Below is a small trained network, with its code and all its weights. Each question gives an input and a class and asks what happens when units are switched off, that is, made to give their printed mean instead of their output.

import numpy as np


def w(rows, s, z=0):
    codes = np.array(rows[::2]) - 128.0
    scale = np.full(codes.shape[1], s)
    scale[-1] = z or s
    return codes * scale


def f(y):
    return np.maximum(y, 0)


def log_softmax(a):
    a = a - a.max(-1, keepdims=True)
    return a - np.log(np.exp(a).sum(-1, keepdims=True))


def net(x, mask):
    res = np.array(x, float).reshape(1, 7) / 4 @ E
    y = f(res @ A[0][:, :-1].T + A[0][:, -1])
    res = res + np.where(mask, y, B[0][:, -1]) @ B[0][:, :-1]
    return log_softmax(res[-1] @ U[:, :-1].T + U[:, -1])


A, B = {}, {}
E = w([
[90,252,121,216,167,87,203,91],'x0',
[216,155,98,146,181,201,187,254],'x1',
[126,128,131,123,123,124,134,133],'x2',
[21,17,148,208,168,160,174,159],'x3',
[186,82,193,54,236,65,213,91],'x4',
[45,157,84,65,214,67,64,203],'x5',
[128,127,126,127,126,125,130,129],'x6',
],0.0069)
A[0] = w([
[175,100,188,82,213,73,189,97,67],'n0',
[84,204,122,177,162,98,176,105,38],'n1',
[79,105,150,129,106,78,98,57,48],'n2',
[98,164,62,180,63,174,80,163,48],'n3',
[58,109,165,115,104,94,95,48,69],'n4',
[84,212,115,184,166,88,168,104,67],'n5',
[51,144,93,63,209,76,74,187,18],'n6',
[142,59,137,75,103,151,78,153,51],'n7',
[136,47,137,78,108,154,79,159,83],'n8',
[165,104,189,79,204,76,198,101,37],'n9',
[173,126,117,156,147,193,177,205,76],'n10',
[108,116,169,125,98,120,123,61,96],'n11',
[128,58,133,58,125,125,77,167,66],'n12',
[30,18,153,215,156,173,177,149,92],'n13',
[83,173,50,190,36,187,61,168,57],'n14',
[90,170,60,188,53,183,75,160,55],'n15',
[140,54,129,63,115,163,70,148,59],'n16',
[145,45,133,65,101,155,58,145,44],'n17',
[179,142,118,151,173,182,177,212,43],'n18',
[88,205,137,179,158,85,169,107,75],'n19',
[118,117,155,129,84,119,133,46,105],'n20',
[58,135,97,69,200,69,75,189,20],'n21',
[155,104,144,100,185,84,174,111,2],'n22',
[254,230,102,55,51,102,82,90,53],'n23',
[56,108,172,121,100,83,94,46,68],'n24',
[57,46,154,182,150,166,166,147,37],'n25',
[162,139,120,137,156,187,180,197,63],'n26',
[97,190,123,181,151,95,163,114,24],'n27',
[163,140,121,133,153,170,166,188,16],'n28',
[113,173,82,60,173,65,76,171,68],'n29',
[167,102,167,76,204,86,193,104,61],'n30',
[37,28,145,193,145,147,166,163,62],'n31',
[122,125,134,123,135,125,125,142,41],'n32',
[167,108,162,84,211,95,187,104,23],'n33',
[212,94,171,170,49,183,183,53,23],'n34',
[92,211,127,180,169,88,170,97,73],'n35',
[64,114,152,119,105,76,98,43,40],'n36',
[178,141,133,153,155,187,164,203,96],'n37',
[182,155,103,146,178,194,164,204,78],'n38',
[140,42,139,63,96,161,75,163,79],'n39',
[225,90,199,173,34,197,203,41,32],'n40',
[90,190,115,167,156,111,169,104,37],'n41',
[65,107,153,118,107,93,102,49,53],'n42',
],0.0073,0.0042)
B[0] = w([
[62,87,186,107,63,155,99,119,218],'n0',
[194,101,135,155,109,153,191,110,184],'n1',
[158,111,78,102,114,76,101,175,187],'n2',
[72,85,186,95,73,143,107,113,211],'n3',
[163,109,67,99,109,70,101,182,203],'n4',
[202,95,137,162,111,158,202,107,199],'n5',
[63,141,106,230,187,155,110,168,226],'n6',
[180,121,139,154,114,147,190,112,186],'n7',
[188,131,134,168,121,153,196,107,199],'n8',
[78,100,174,107,74,152,99,123,207],'n9',
[140,118,76,113,124,72,88,163,198],'n10',
[139,117,84,127,126,84,107,182,177],'n11',
[168,116,136,180,119,147,182,122,194],'n12',
[144,217,142,39,187,137,108,59,233],'n13',
[69,78,199,87,67,147,112,109,246],'n14',
[71,74,201,92,66,146,111,114,226],'n15',
[180,120,134,162,111,151,191,111,196],'n16',
[194,109,140,159,108,144,205,111,201],'n17',
[157,109,76,100,105,71,99,161,199],'n18',
[197,106,132,156,108,155,187,110,194],'n19',
[135,112,84,137,137,90,103,173,187],'n20',
[72,141,113,222,183,149,111,157,220],'n21',
[88,111,173,98,84,135,105,121,166],'n22',
[132,242,135,32,227,147,106,39,253],'n23',
[161,115,77,101,111,75,103,182,208],'n24',
[137,194,139,75,178,144,104,82,187],'n25',
[147,112,82,107,111,75,103,158,188],'n26',
[180,106,134,152,116,149,172,113,169],'n27',
[151,114,92,108,114,83,108,143,165],'n28',
[75,149,117,189,192,155,107,130,213],'n29',
[75,96,176,111,62,154,101,117,205],'n30',
[149,214,135,53,183,142,110,62,211],'n31',
[126,126,129,141,130,130,127,125,128],'n32',
[75,96,172,98,63,144,103,117,191],'n33',
[60,147,108,222,201,157,112,170,218],'n34',
[200,101,132,147,114,158,195,112,199],'n35',
[158,114,79,107,118,78,106,169,197],'n36',
[148,108,74,102,112,58,88,181,201],'n37',
[152,104,74,88,97,53,95,170,210],'n38',
[195,119,134,168,119,154,198,100,210],'n39',
[37,148,96,254,208,163,103,181,246],'n40',
[180,111,137,151,114,143,179,116,170],'n41',
[162,114,70,99,110,75,100,185,192],'n42',
],0.0079,0.0072)
U = w([
[168,101,31,96,94,14,88,201,133],'0',
[37,77,231,96,24,160,102,113,88],'1',
[234,110,132,190,110,167,244,102,125],'2',
[36,151,93,255,221,154,99,171,249],'3',
[151,250,131,20,220,137,99,39,39],'4',
],0.0086,0.0017)

Each question gives the input, the list of numbers given to net, and the class t.
The units are the neurons (one row each of A and B). Each row of codes is followed by its name. A weight is (code - 128) times the scale printed after its matrix; where a second scale follows, it is the last column's (A, B and U).
mask holds one flag per neuron, in row order. A switched-off neuron (its flag False) gives its mean, the last column of its row in B, instead of its output. The means were averaged over made-up inputs and are rounded, as every weight is.
A unit's drop is (log p(t) with every unit on - log p(t) with that unit switched off) / (log p(t) with every unit on - log p(t) with every unit switched off).
The circuit of an input: a set's keep is (log p(t) with only the set's units on - log p(t) with every unit switched off) / (log p(t) with every unit on - log p(t) with every unit switched off). Starting from the 12 units with the biggest drops (on a tie, the unit counted first), units are removed one at a time, each time the one whose removal leaves the highest keep (on an exact tie, the one counted first), for as long as the keep stays at least 0.8.
circuit, biggest first: the units of the circuit, biggest drop first
most important unit: the unit with the biggest drop
top k neurons: the k neurons with the biggest drops, biggest first
drop when u is switched off: that unit's drop, to one decimal
input [-4,-4,3,1,5,6,0], class 3: most important unit => n6
input [2,7,-6,-6,-5,-6,-5], class 0: top 2 neurons => (n38 n37)
input [-1,4,-4,3,4,1,-6], class 0: top 3 neurons => (n14 n23 n15)
input [-1,3,-2,6,-8,-7,-8], class 1: top 3 neurons => (n14 n15 n3)
input [6,7,7,-8,2,-8,8], class 3: top 3 neurons => (n40 n34 n13)
input [3,1,-4,8,7,3,2], class 4: top 3 neurons => (n13 n31 n25)
input [-4,-2,-6,6,1,2,1], class 4: circuit, biggest first => (n13 n31)
input [8,7,3,-2,1,3,-4], class 2: top 4 neurons => (n5 n35 n1 n19)
input [3,1,-7,-7,-5,-6,-4], class 4: top 4 neurons => (n23 n6 n21 n29)
input [2,2,-7,-8,-3,6,3], class 4: top 3 neurons => (n23 n40 n34)
input [-1,-6,-8,7,3,3,3], class 4: top 2 neurons => (n13 n31)
input [0,-5,-5,-2,4,7,5], class 3: top 3 neurons => (n6 n21 n29)
input [2,-2,8,-4,-7,7,5], class 1: top 2 neurons => (n14 n15)
input [8,6,7,-2,8,-7,2], class 1: most important unit => n0
input [4,-5,-3,8,4,-4,0], class 4: drop when n13 is switched off => 0.3
input [-1,-2,7,-1,4,3,-6], class 1: drop when n40 is switched off => 0.2
input [5,2,2,1,-2,-6,-7], class 3: drop when n7 is switched off => 0.1
